Here is a tiny trained network, its code and every weight. The questions are about switching its units off for an input and a class, where a switched-off unit gives its printed mean instead of its output.

import numpy as np


def w(rows, s, z=0):
    codes = np.array(rows[::2]) - 128.0
    scale = np.full(codes.shape[1], s)
    scale[-1] = z or s
    return codes * scale


def f(y):
    return y / 2 * (1 + np.tanh(0.7978845608 * (y + 0.044715 * y**3)))


def log_softmax(a):
    a = a - a.max(-1, keepdims=True)
    return a - np.log(np.exp(a).sum(-1, keepdims=True))


def net(x, mask):
    res = np.array(x, float).reshape(1, 4) / 4 @ E
    y = f(res @ A[0][:, :-1].T + A[0][:, -1])
    res = res + np.where(mask, y, B[0][:, -1]) @ B[0][:, :-1]
    return log_softmax(res[-1] @ U[:, :-1].T + U[:, -1])


A, B = {}, {}
E = w([
[29,38,36],'x0',
[171,245,204],'x1',
[95,2,75],'x2',
[169,99,161],'x3',
],0.0042)
A[0] = w([
[81,63,123,85],'N0',
[209,235,113,136],'N1',
[40,2,133,167],'N2',
[87,10,76,104],'N3',
[133,214,226,118],'N4',
[176,180,151,100],'N5',
[138,139,129,255],'N6',
],0.0089,0.0073)
B[0] = w([
[139,200,184,136],'N0',
[63,143,206,202],'N1',
[202,193,120,224],'N2',
[177,246,158,191],'N3',
[95,145,203,201],'N4',
[125,137,161,151],'N5',
[102,44,82,253],'N6',
],0.012,0.0062)
U = w([
[55,28,141,216],'0',
[182,87,1,183],'1',
[140,208,193,2],'2',
],0.0087,0.0063)

Each question gives the input, the list of numbers given to net, and the class t.
The units are the neurons (one row each of A and B). Each row of codes is followed by its name. A weight is (code - 128) times the scale printed after its matrix; where a second scale follows, it is the last column's (A, B and U).
mask holds one flag per neuron, in row order. A switched-off neuron (its flag False) gives its mean, the last column of its row in B, instead of its output. The means were averaged over made-up inputs and are rounded, as every weight is.
A unit's drop is (log p(t) with every unit on - log p(t) with that unit switched off) / (log p(t) with every unit on - log p(t) with every unit switched off).
The circuit of an input: a set's keep is (log p(t) with only the set's units on - log p(t) with every unit switched off) / (log p(t) with every unit on - log p(t) with every unit switched off). Starting from all 7 units, units are removed one at a time, each time the one whose removal leaves the highest keep (on an exact tie, the one counted first), for as long as the keep stays at least 0.8.
units of the circuit, in order: the units of the circuit, biggest drop first
most important unit: the unit with the biggest drop
top k neurons: the k neurons with the biggest drops, biggest first
drop of u: that unit's drop, to one decimal
input [-2,-1,-4,1], class 0: units of the circuit, in order : (N2 N3)
input [-1,-1,5,-2], class 1: units of the circuit, in order : (N1 N4)
input [5,-8,2,0], class 2: top 2 neurons : (N3 N0)
input [7,-4,2,0], class 2: top 2 neurons : (N3 N0)
input [2,-7,2,1], class 2: top 3 neurons : (N3 N0 N2)
input [7,-3,7,-5], class 2: top 2 neurons : (N3 N0)
input [2,-4,5,7], class 2: top 4 neurons : (N3 N0 N2 N6)
input [7,5,3,0], class 1: top 3 neurons : (N1 N4 N2)
input [-6,-4,6,8], class 1: most important unit : N1
input [-3,6,4,2], class 0: drop of N3 : 0.2
input [3,-3,-3,7], class 1: drop of N4 : 0.3
input [1,5,-3,-1], class 0: drop of N2 : 0.3
